[-11  -9   2   6  24  22   5  -8  -6 -18 -18  -4  17   3  13  12 -10 -18
   4  11  26 -25  -1  13  -8   1  11  -1 -18  -4  -8  18 -31 -22 -20  11
   4]
J764
[  0  21  23   4 -13 -33  -5  24  19   5  21  13 -11 -12  -3 -28 -10 -11
  14  10   2  35  11 -12  33   7 -42  -5  16  -8 -12 -20  17  15  20   9
   9]
J764
[-18  -2 -27  16  28  38 -18 -12 -17  -9 -19   7  22   5  12  17   1 -17
 -15  -1  22 -28  -7  14   0 -12  33  14 -20  22  -6  34 -26 -50 -48 -10
   6]
J781
[  0  12  -6  10  13  -2   3 -19  -1   9 -20   3  -1  -8 -30  17   5  16
  -9  26  18 -44 -17 -56 -35  16   5 -30 -11  -9  -9  -1   3  -7 -13  17
  24]
J956
[ 10 -30   6 -13  -6  21  24 -18   1 -29 -14 -29  -8  29   6  23  -4   8
 -13   8  11 -34 -25   5 -55  -9  36 -16 -13 -47  21  -4 -18  38  -4  20
 -17]
J103
[  8  17  18  -5 -24 -29   1  19  13  10  18  10 -15 -15 -11 -13   4   6
  -1 -10 -20  27  14 -26  11   9 -41  -8  18  -1 -10 -21  27  20  29  -2
  10]
J956
[  7  39  -5  12   3 -33 -15   5  10  28   8  38  -8 -36 -32   7  10  18
  -4  12 -30   9  15 -83  13  29 -36 -24  15  32 -15 -23  49 -19   7   2
  40]
J426
[  5   8 -11   6  -2   1 -13   3  -1   4   3   5  -2  -8  -5   3   7  14
 -14  -5 -12  -3 -11 -19  -7   1  -3   1  -3  16  -1  -1  16  -2  -6  -6
   0]
J411
[ -3  28  -1  27  17 -19  -7  -1   9  10  -2  28   3 -21 -39  13  -6   7
   2  28   8 -24  -1 -68   0  17 -24 -36  -2  -8 -17 -15  12 -11 -14  24
  30]
J585
[ -9  32  -4  25  22 -11 -15 -11  10   9 -13  18   7 -20 -37  11  -8   7
  10  37  29 -37  -3 -73  -7  19 -24 -36  -9  -5 -24  -8  -6 -19 -18  28
  41]
J956
[ -1  23   5  13  13 -13 -20   6   4  14   3  23   0 -13 -19 -10  -1  -4
   4  13  13  -1   3 -25  14   1  -5  -3   4   1 -18   0   3  -9 -11   8
  17]
J103
[ 16  28   2  -5 -22 -17 -12  18  11  10  24  20 -11 -13 -16 -13  13   3
  -3  -6 -39  30  12 -41  22  14 -46  -9  22  16  11 -24  41   6  31 -10
   9]
J255
[  7  -6 -20   8  -3  36  -9 -13  -9 -14  -3  -3   8   6   0  26   7  15
 -26  -3 -20 -22  -9  -8 -31  -2  24  -6 -11  13  15   0   0 -10 -18  -8
   2]
J103
[  8   9   3  -3   2  -2  10 -18   5  -2 -14  -3 -16   7 -11   9   1  24
   0  14   6 -23 -14 -52 -36  18  -4 -29  -6 -13  -7 -11   3   6  10  16
  13]
J132
[-16  -3  -7  18  31  38  -8 -22  -1 -26 -30  -7  25  -1   9  28  -5  -7
  -1  14  24 -42   0   1 -19  -1  26  -1 -33   7 -16  18 -41 -37 -41  12
   1]
J411
[ -4  -5  -6   0 -13  10 -13  11  -3   0  15   4   2   3  35 -16   3  -5
  -7 -23 -13  33  10  36  19 -16   5  32   6  30  -3  20  -5  -7   2 -27
  -7]
J752
[-18   1  22  -4   0 -16   3  18   5  -4   5   1   5   5  11 -30 -14 -31
  19  -8  36  27  16  38  30  -9 -17  21  12 -16 -15  20 -24   0   0   4
   3]
J956
[ -4 -10  28 -22 -30 -26   6  36   7  -2  29   3 -19  20  18 -41  -8 -19
   3 -34  -6  64   9  63  40 -25 -18  34  27 -16   7   0  10  32  30 -14
 -26]
J781
[ -8  -6  19   1  14 -16  22  -7  -2  -4 -13  -5  -5   7 -13   0 -10 -11
   7  16  39 -24 -16  -6 -18  -3   9 -16  -7 -38 -17   3 -13  11  -6  27
   2]
J924
[ -1 -29 -12 -13   0  44  12 -23   1 -31 -23 -28  -5  32  22  27   3   9
 -21 -11   1 -31 -23  20 -46 -15  51   7 -28  -9  12   9 -28   8 -17  -5
 -24]
J781
[  3  -8 -11  -3  -6  27   4 -12   0 -17 -12  -6  -2   8   7  23   3  11
 -19 -11 -13 -18  -7 -19 -30   0  18 -11 -13   8   4  -2  -4  -1  -4  -2
  -1]
J781
[  5   2 -23  15   2  22 -16 -11  -3  -7  -7   1   5  -9  -1  24  11  25
 -14   0  -9 -30 -21 -29 -22   5   6  -9 -18  18   2  -1   3 -24 -14  -1
  11]
J411
[ -9 -23  26 -15   1 -25  35  -2   2  -9 -12 -19  -7  22   4  -5 -19 -23
  14   8  34  -3 -15  27 -11  -3   5  -1   2 -52  -1   0 -14  31  11  25
 -15]
J369
[-18 -23  26 -11  21 -15  32  -5  -4  -9 -20 -17   5  25  12 -13 -22 -49
  26  10  60  -8  -5  43   3  -5  11   4  -1 -48 -10  19 -41  11 -10  27
 -10]
J369
[ 11 -32   5 -22  -9   4  30 -16  -6 -16 -13 -28 -15  26   7  16   0   8
 -14 -10  -3 -14 -21  14 -45  -1  28   0  -6 -23  15  -3  -3  35  11   3
 -24]
J369
[ -2  25 -13   8  -5  -7 -13   5   4   6  13  18   5 -21   3  -4  11  -1
   3  -3 -21  13  14 -30  17  15 -32  -6   5  34 -15   2  16 -29   5 -11
  25]
J956
[ 19 -22 -15 -11 -22  25  16 -12   3 -22  -3 -22 -15  24   2  26  10  27
 -35 -13 -30 -18 -20 -13 -54  -1  23 -14  -7 -16  33 -10   7  31   2  -5
 -19]
J585
[ -5  -3  31  -7   1 -35  14  23   3  15   8   4 -13   7  -9 -37 -11 -14
  16   3  28  23  -3  24  21 -10 -11   8  15 -38   0   0   2  26  16  12
 -12]
J764
[ -3 -24 -18 -10  -6  42  -8  -4  -6 -25   0 -22   7  25  52   6   1  -9
 -19 -19  -1   5  -8  66  -8 -35  36  33 -12   6  22  28 -28   2 -15 -27
 -36]
J132
[  3  20  -6  11  -4  -2 -15  12   4   3  10  24   6 -18  -2  -6   5  -5
   4 -12 -20  17  18 -21  22  10 -23  -6  10  25 -15  -6  15 -20   4  -7
  21]
J103
[  3  -4  -5   7  -9   6  -4  -5   4  -8   3  -6 -10   2   5  12  -1  14
 -12   9   0  -8 -16 -10 -22  -7   9 -11  -6  -2   3  -4  -3  18   3   5
   3]
J752
[  -1   29    5   17   21  -37   15  -18   10   13  -21   16   -9  -21
  -45   15   -2   13   16   35   20  -48  -11 -107  -24   40  -25  -60
   -5  -19  -25  -22   18   -9    1   45   48]
J426
[-22 -17  -3 -15   7  14  -2  16  -4  -8   8  -5  15  19  42 -19 -11 -21
  11 -14   9  32  11  88  38 -30  15  58   1  11   4  33 -31 -13 -14 -21
 -27]
J585
[ -1   5  18  -4 -11 -30  13  12   9   5  11   8  -8  -6  -8 -14   1  -3
  15  -4  -3  14   6  -9  11   7 -28  -4  10 -11 -13  -5  14  13  20   5
   7]
J956
[ 0 -4  3  3 -1  1  2 -1  8 -4 -4  0  2  6 -2  8 -5 -5 -1 -6  4 -8 -1 -1
 -3 -9  2 -2 -2 -8 -6 -4 -8  5 -8  7 -7]
J924
[ -9  -4 -19   5  -5  19 -14   8  -9  -7  17   6  10   4  30  -6   7  -4
  -6 -18 -23  19   6  38  20 -16   5  34  -1  39   2  24  -4 -18  -9 -30
  -7]
J752
[  0   5  -8   3   3  -4  -4  -4  11  -4  -2   0  -4   2   3   1  -1   1
  -1   6  -1   5   2 -16  -2  12  -4  -3   3   8  -1  -3   6  -4  -6   1
  12]
J426
[ -3  28 -26  16  -1  21 -46  12   6   4  18  20  19 -25  19   5  13  12
  -7  -4 -37  23  17  -4  36  -3 -16  30  -2  71  -9   3  10 -43 -20 -29
   7]
J411
[  9  -1 -24   2  -3  34 -14 -11  -6 -10  -1  -4   4   4  12  13   8  11
 -19  -6 -17 -13  -6  -8 -23   0  17   0 -11  21   6   2  -2  -6  -8 -13
   2]
J103
[ 17 -22 -16 -10 -21  30   2 -14   2 -22  -4 -34 -11  18  16  37  11  20
 -38 -13 -29 -20 -22  -4 -51 -14  33  -5 -15  -3  27  -5   1  32   7 -16
 -18]
J510
[ -9  33  -2  25  25 -24 -11 -12  11   9 -16  17   9 -27 -34  13  -5  -9
  17  35  17 -33   3 -78   8  32 -29 -38  -8   4 -31 -17  10 -33 -12  25
  48]
J510
[ -4  21  20   4  12 -50   7   9   9  22   0  19 -12 -13 -29 -24  -8 -14
  18  13  29   7   9 -37  17  19 -31 -19  16 -20 -23 -11  17   8   8  27
  26]
J426
[  8 -13  38 -22 -29 -45  30  22  17   2  12  -1 -29  14 -10 -22 -14  -9
  14 -12   4  34   5  -6   2   3 -21 -14  26 -47   0 -33  26  59  45  24
  -9]
J781
[ 11  -2 -13   8   3  28   3 -25   4 -30 -12 -14  -2   6  -5  38   7  22
 -19  15 -14 -46 -20 -49 -56  13  23 -32 -22  -7   4 -13  -5   3 -14  13
   9]
J103
[ 10   3  17 -10 -14 -23  11   4   6   0   7  -1 -18  -4  -8  -3   2  20
   4   0  -6   5 -11 -24  -8   8 -25 -14   5 -12  -5 -18  20  22  22  12
   4]
J411
[ 13  11   7  12   0 -23   9 -10   8   9  -8   4 -13 -13 -36  21   5  12
  -5  14  -8 -27  -9 -74 -30  26 -11 -44  -1 -14  -9 -24  28  17  16  19
  23]
J510
[ -3 -29 -49  10   8  72  -5 -29 -18 -31 -22 -25  19  21  27  46   7  11
 -33 -10 -10 -47 -25  22 -49 -18  53   6 -36  22  15  19 -25 -27 -38 -23
 -18]
J924
[  7   2  42 -10 -28 -59  23  20  15  10  19   9 -28  -2 -15 -30 -14  -6
  18  -2   3  35  11 -18  10   8 -40 -23  30 -38  -6 -28  30  56  52  24
   7]
J752
[  0   4  20 -15   2  -1   2   6   5  -7  -5 -10 -12  14   2 -20  -5 -15
   5  -1  27  12   1  15   6  -9 -10   6   4 -24  -2   5 -17  19  17   4
 -10]
J255
[  4  16 -10  15   2   2  -1 -19  12 -16  -6   7  -8  -5 -15  26   2  15
  -5  20  -4 -29 -16 -75 -28  26 -11 -43 -14   0 -13 -21  12 -12  -6  18
  29]
J781
[   8   46  -31   16   -1  -15  -21  -15   10    9    1   26   -3  -36
  -27   28   16   24  -11   21  -49  -17   -3 -114   -9   45  -38  -42
   -3   48  -20  -34   48  -43    5    3   46]
J369
[  3  -4  19 -16 -25 -34  17  18   8   6  21  -3 -19   9  -4 -25   0   3
   7  -8   1  29  -7  12   7  -4 -25   0  21 -28   6  -5  16  34  30   4
  -5]
J956
[  7 -29 -21 -17 -19  39   3  -3  -7 -15   6 -28  -7  30  41  -1   4  15
 -23 -28 -16  12 -13  52 -20 -25  34  27  -5   8  28  18 -17  20  -3 -30
 -33]
J585
[  9   2  22 -19  -8 -25  15   7   4   7   1  -1 -18   8 -11 -27   0 -14
  12 -11  11  12   0  -6  10   5 -23  -2  12 -23  -2 -11  11  26  24   6
  -7]
J255
[  7  13  11 -11 -19 -26  -4  10   8  10  22   5 -21   1   0 -19  -2   1
  -4   4 -18  36   0  -9  11   4 -26   2  17   1   4 -16  23  23  27  -6
  -2]
J369
[-16  -8  -4   9  16   9 -13   4 -10   4  -5   9  12   4  10 -11  -7 -13
   0  -3  21   3   2  37  17 -19  18  29  -1  11  -2  29 -22 -16 -25  -9
  -5]
J752
[  7  15  -4   9 -12 -10 -13  20   5   4  21  21  -5 -11   2 -13   9   4
   0  -8 -30  25   4 -16  21  12 -30   6  10  20  -4  -2  27 -13  19 -13
  10]
J764
[ -8  24  -8  12   7  -2 -40  24   3  17  23  30  15 -15  12 -16   5 -22
  11 -13 -14  37  27  22  60 -10 -22  29  13  35 -15   5   1 -44  -8 -18
  11]
J103
[-20 -13  16   5  33  -5  11  -6  -6  -1 -29  -6  13   6  -9   1 -19 -17
  12  20  63 -29 -11  19  -6 -13  22   3 -14 -36 -15  17 -31   0 -33  28
  -6]
J411
[-17   1  -8  12  20  14  -9  -9  -3 -13 -14  -3   7   5  10   1  -7 -12
   0   9  25 -17  -5   5  -4  -9  13   8 -15   4 -10  21 -32 -18 -25   3
   6]
J752
[ -6  21  -2  11  16 -30  -4  -4   2  12  -3  23   4 -19 -19  -1  -3 -18
   8  24   6  -4   2 -42  12  25 -22 -16   2   4 -20  -8  20 -23  -5  13
  24]
J369
[ -3  37  -5   9   6 -29 -22   8   9  14  19  31   0 -13  -4 -16   0  -1
  16   6  -6  20   8 -41  40  13 -43  -4  15  28 -22  -3  21 -32  -6  -5
  29]
J132
[ -7  16 -29  19  19   1 -18  -5  -3   7  -8  12  17 -18  -6  19   6  -4
   4  10  -4 -19  -2 -35  11  18 -11  -4  -8  33 -19   5  12 -41 -16  -6
  31]
J510
[  7  -1  13  -7 -19 -14  -5  20  11   4  20   3  -8  -2   9 -20   1   8
   5  -7  -9  36   2  19  19  -6 -19  15  13  -1   5 -12  12  20  16  -3
 -13]
J411
[  0  -5 -16  -2   1  28  -2 -11  -3  -8 -13  -3   2   6  10  18   2   5
 -14  -9  -9 -11  -1 -15 -18   7  12  -2 -12  21  -7  -4  -2 -14 -13  -7
   3]
J781
[ 15  27 -27  20 -19  17 -32   2  15   6  21  19  -3 -19  -5  18  15  32
 -25  -1 -57  10   4 -46   1  10 -19 -13   0  44   7 -22  28 -15   2 -22
  13]
J585
[ -1 -14   2 -11  -6  -3   6   5   2  -9   7  -9  -9  15  21  -6  -3  -6
  -6 -10   5  16  -5  22  -5  -7   6  11   5 -12  11  11  -4  15   8  -3
  -6]
J426
[  3  10 -12  10  -2   4 -17   2   6   6   8   5   6  -8   6  13  11   6
  -5  -4 -20   4   2 -16  12  -1  -6   6   1  24   0   2   5 -16  -6 -14
   8]
J510
[  2   9   5  -3 -11 -11  -2   3   5   4  12   7  -3 -10   5  -6   6  -2
   2  -3  -8  11   6 -14   7   7 -23  -7   4   7  -8  -2   8  -7  10  -3
  13]
J956
[  2  21  -3  10   4 -11  -1 -11  12   2 -10   9   0 -13 -22  18   5   9
   2  15   2 -28  -5 -67 -15  24 -24 -28  -6   3 -20 -10   6 -12  -9  16
  30]
J956
[ 11 -20 -15  -5  -9  29   6  -8  -5 -19  -2 -13  -1  16   9  22   6  14
 -24  -2 -14 -17 -18   8 -38  -9  29  -1 -11 -11  18  -1   2  19  -6  -6
 -12]
J103
[-20   9   7   6  14  -8 -15  26  -3   8  12  18  17  -4  12 -29 -10 -37
  19  -1  20  30  18  50  53 -19  -8  34  13   6 -11  19 -16 -16 -16  -5
  -1]
J103
[ 14  -1 -24  -2 -24  31 -33   4   2  -5  22  -6  -5   1  26   9  19  32
 -32 -20 -48  19 -11  15  -4 -20   9  25  -5  40  22  -1  12  -2  -1 -34
 -21]
J411
[  0  -7  10  -5   2  -3  10  -4   1 -15  -4  -9  -3  13   1   1  -7  -9
   4  -4  12 -10  -5   0 -12   0   4  -4  -1 -21  -2  -3  -9  12  -3  10
   1]
J103
[ -5  22   8  -3 -13 -25  -6  20   7  15  18  17  -4 -14   7 -26  -4 -12
  17  -5 -11  41  19  -9  39   8 -42   7  20  23 -23 -13  19 -11  18  -3
  11]
J924
[-12  15 -15   8   7  14 -26   3   7  -6   3   5   7  -5  15   1  -2  -7
  -7  -2   0  15  12   6  16  -6   0  20  -2  31  -2  11 -14 -23 -17 -12
  12]
J426
[ 14   3   4  -6  -9  -8  15 -26   8  -6 -11 -15 -23   6 -15  24   0  18
 -19  22 -11 -25 -22 -55 -51  19   4 -38  -9 -16   3 -28  16  30  15  15
   3]
J369
[-20   1  -9  13  19  16  -8  -8  -9 -14 -13   5  15  -3  13  13  -2  -8
   4  -3  13 -14   4  11   6  -5   7  15 -14  24 -17  26 -27 -40 -20  -2
  15]
J752
[ 27  11  -4  -6 -51 -10 -15  23  20   9  46   7 -28  -3   9 -20  18  31
 -17 -21 -67  55   0  -4  14  -6 -24   8  24  25  18 -32  50  33  40 -35
 -14]
J924
[ 14  -6  13 -16 -36   2  -3  17  12  -6  27  -9 -21  13  18 -11   5   7
 -17 -14 -31  42  -1  34  -1 -19   0  14  15  -8  22 -14  13  44  28 -15
 -24]
J103
[-16 -29  24 -22  -7   0  10  16   3 -21   3 -32   1  30  45 -24 -16 -35
   9 -22  31  36   7  98  23 -39  19  49   7 -28  11  30 -41  29   7 -11
 -36]
J510
[ -2   2  19  -8  -6 -19  11   0  21  -7   5  -9 -15  12   3 -13  -7  -5
   4   6  11  17   0   2  -5   4  -6 -10   7 -23   4  -8  -6  23  14  16
   1]
J426
[ -1 -22  22 -18 -13  -1  19  12   0 -17   7 -12  -8  19  20  -7  -4 -14
   4 -16  10  12  -6  51  -2 -22  10  15   3 -34   4   9 -16  28  14   4
 -16]
J103
[ -1  33 -26  20  -2  -2 -34  12   0   9  24  38   6 -22   3   1  14   8
   0  -7 -41  25  14 -36  35   8 -34   8   8  55 -10   1  31 -50  -5 -27
  24]
J132
